Below are the code and all the weights of a small trained network. Each question names an input and a class and asks about switching units off, where a switched-off unit gives its printed mean instead of its output.

import numpy as np


def w(rows, s, z=0):
    codes = np.array(rows[::2]) - 128.0
    scale = np.full(codes.shape[1], s)
    scale[-1] = z or s
    return codes * scale


def f(y):
    return y / 2 * (1 + np.tanh(0.7978845608 * (y + 0.044715 * y**3)))


def log_softmax(a):
    a = a - a.max(-1, keepdims=True)
    return a - np.log(np.exp(a).sum(-1, keepdims=True))


def net(x, mask):
    res = np.array(x, float).reshape(1, 8) / 4 @ E
    y = f(res @ A[0][:, :-1].T + A[0][:, -1])
    res = res + np.where(mask, y, B[0][:, -1]) @ B[0][:, :-1]
    return log_softmax(res[-1] @ U[:, :-1].T + U[:, -1])


A, B = {}, {}
E = w([
[245,137,181,16,130,202],'x0',
[126,124,141,139,149,141],'x1',
[125,124,145,139,156,141],'x2',
[27,36,108,2,158,148],'x3',
[164,169,63,92,245,55],'x4',
[191,14,61,173,138,164],'x5',
[126,127,129,127,130,132],'x6',
[105,208,49,133,129,249],'x7',
],0.0068)
A[0] = w([
[103,188,83,122,105,175,100],'N1',
[122,158,78,134,123,182,86],'N2',
[72,208,156,69,98,101,174],'N3',
[146,180,91,87,220,71,71],'N4',
[2,97,163,31,167,146,68],'N5',
[115,187,77,125,107,186,105],'N6',
[105,95,190,156,115,179,122],'N7',
[95,148,147,144,106,108,65],'N8',
[68,215,192,120,149,154,99],'N9',
[160,179,183,196,150,133,85],'N10',
[92,82,189,171,81,181,75],'N11',
[67,77,72,186,136,73,115],'N12',
[169,87,163,98,125,71,111],'N13',
[75,63,93,48,110,126,71],'N14',
[17,137,77,203,144,105,68],'N15',
[75,122,85,177,106,106,103],'N16',
[227,140,162,43,117,166,27],'N17',
[75,130,103,170,133,94,82],'N18',
[120,164,85,140,136,188,69],'N19',
[127,116,119,112,24,124,99],'N20',
[72,120,117,176,160,109,76],'N21',
[192,82,210,103,197,201,163],'N22',
[89,82,237,153,7,176,70],'N23',
[97,109,205,182,4,224,91],'N24',
[145,79,173,116,120,44,86],'N25',
[140,81,239,137,144,56,85],'N26',
[171,64,20,153,106,159,106],'N27',
[79,207,182,89,118,100,80],'N28',
[179,48,81,162,144,157,63],'N29',
[200,173,64,137,193,55,76],'N30',
[139,99,164,136,133,81,60],'N31',
[163,48,75,156,130,161,184],'N32',
[184,165,165,216,126,130,73],'N33',
[134,137,119,117,143,121,221],'N34',
[146,106,159,86,92,18,101],'N35',
[89,198,185,98,118,104,97],'N36',
[167,149,95,73,95,152,145],'N37',
[114,136,165,137,150,152,249],'N38',
[143,160,174,180,110,128,68],'N39',
[98,130,123,190,144,99,75],'N40',
[216,203,116,198,83,98,44],'N41',
[55,41,131,100,212,198,82],'N42',
[162,122,100,104,248,81,98],'N43',
[86,201,43,111,156,229,65],'N44',
],0.0091,0.014)
B[0] = w([
[126,60,138,169,154,166,144],'N1',
[132,75,134,153,131,169,134],'N2',
[147,99,145,171,147,31,195],'N3',
[109,138,76,62,201,148,157],'N4',
[245,138,58,107,48,140,173],'N5',
[105,57,142,170,122,163,150],'N6',
[129,158,103,114,191,117,143],'N7',
[168,102,173,50,142,144,121],'N8',
[174,58,182,122,181,83,151],'N9',
[187,105,78,109,86,118,143],'N10',
[136,139,93,72,201,149,139],'N11',
[109,186,187,73,83,153,167],'N12',
[89,120,121,155,122,210,152],'N13',
[213,143,62,120,39,124,153],'N14',
[154,173,206,60,101,174,155],'N15',
[122,154,219,74,105,160,144],'N16',
[125,214,255,18,54,178,146],'N17',
[129,138,173,61,112,171,135],'N18',
[157,79,145,158,145,206,130],'N19',
[79,151,98,95,134,125,133],'N20',
[164,150,174,56,113,175,131],'N21',
[92,178,182,133,97,114,203],'N22',
[105,162,56,79,226,153,161],'N23',
[109,143,78,57,202,124,173],'N24',
[101,73,124,182,137,214,149],'N25',
[93,68,129,212,121,237,156],'N26',
[173,76,187,138,179,48,160],'N27',
[195,66,161,100,177,97,145],'N28',
[215,44,175,71,209,93,139],'N29',
[109,132,72,31,169,148,159],'N30',
[178,80,124,112,171,245,124],'N31',
[123,135,164,152,143,26,201],'N32',
[188,150,52,121,31,164,147],'N33',
[79,162,111,167,95,101,223],'N34',
[110,80,121,173,115,180,158],'N35',
[198,73,155,125,181,94,146],'N36',
[64,133,161,133,91,136,164],'N37',
[71,165,123,200,69,70,251],'N38',
[188,135,91,75,119,116,129],'N39',
[168,141,162,84,96,186,131],'N40',
[208,115,70,103,53,159,151],'N41',
[200,131,82,140,61,118,163],'N42',
[100,158,79,86,177,168,170],'N43',
[97,82,132,203,149,209,159],'N44',
],0.0084,0.013)
U = w([
[254,107,15,111,50,152,56],'0',
[118,174,239,57,107,180,66],'1',
[92,126,15,54,245,153,94],'2',
[102,3,112,206,148,248,88],'3',
[100,124,105,151,120,90,254],'4',
[208,28,178,123,200,37,66],'5',
[80,120,92,147,110,93,220],'6',
[95,133,100,156,117,90,199],'7',
],0.0089,0.0095)

Each question gives the input, the list of numbers given to net, and the class t.
The units are the neurons (one row each of A and B). Each row of codes is followed by its name. A weight is (code - 128) times the scale printed after its matrix; where a second scale follows, it is the last column's (A, B and U).
mask holds one flag per neuron, in row order. A switched-off neuron (its flag False) gives its mean, the last column of its row in B, instead of its output. The means were averaged over made-up inputs and are rounded, as every weight is.
A unit's drop is (log p(t) with every unit on - log p(t) with that unit switched off) / (log p(t) with every unit on - log p(t) with every unit switched off).
The circuit of an input: a set's keep is (log p(t) with only the set's units on - log p(t) with every unit switched off) / (log p(t) with every unit on - log p(t) with every unit switched off). Starting from the 12 units with the biggest drops (on a tie, the unit counted first), units are removed one at a time, each time the one whose removal leaves the highest keep (on an exact tie, the one counted first), for as long as the keep stays at least 0.8.
circuit, biggest first: the units of the circuit, biggest drop first
most important unit: the unit with the biggest drop
k most important neurons: the k neurons with the biggest drops, biggest first
input [-7,-8,-6,3,-2,-8,2,-8], class 3: 3 most important neurons => [N26; N35; N25]
input [3,-3,-4,-5,1,6,-1,4], class 5: circuit, biggest first => [N27; N32]
input [-5,7,7,2,-8,6,3,-1], class 2: circuit, biggest first => [N23; N24]
input [-2,3,1,-3,8,-7,1,7], class 2: circuit, biggest first => [N4]
input [-4,-2,-2,-3,8,5,4,-5], class 2: circuit, biggest first => [N30; N43]
input [8,6,4,8,-8,-8,-6,-8], class 0: 2 most important neurons => [N5; N14]
input [-7,5,-5,5,2,-2,-7,7], class 1: circuit, biggest first => [N15; N16]
input [-8,-5,-3,6,5,5,1,-3], class 1: 2 most important neurons => [N12; N15]
input [-3,-1,2,-7,-5,8,4,1], class 5: circuit, biggest first => [N27; N29]
input [6,2,5,-6,3,3,-7,-8], class 3: circuit, biggest first => [N26; N13]
input [4,0,-3,5,1,-5,-4,6], class 3: circuit, biggest first => [N44; N1]
input [-2,2,-6,5,6,-2,-3,-4], class 2: 3 most important neurons => [N43; N4; N22]
input [8,4,-4,0,4,-5,6,-7], class 1: 2 most important neurons => [N17; N22]
input [-3,5,5,1,8,4,-6,-8], class 2: 2 most important neurons => [N43; N30]
input [-2,1,7,8,8,8,-4,5], class 0: circuit, biggest first => [N42]
input [5,-4,4,-4,-4,-7,0,0], class 5: circuit, biggest first => [N9; N36; N3]
input [1,3,-2,2,-5,0,3,3], class 2: circuit, biggest first => [N24; N23]
input [-7,-6,6,-7,4,-3,-5,7], class 0: 3 most important neurons => [N41; N33; N10]
input [5,-3,4,7,-3,7,3,-1], class 0: 3 most important neurons => [N42; N14; N5]
input [0,8,1,-2,5,-2,-2,8], class 3: most important unit => N44
input [3,2,8,6,-8,-1,0,-8], class 2: 2 most important neurons => [N23; N24]
input [-7,-1,-8,-7,-6,8,1,0], class 5: 3 most important neurons => [N27; N32; N29]
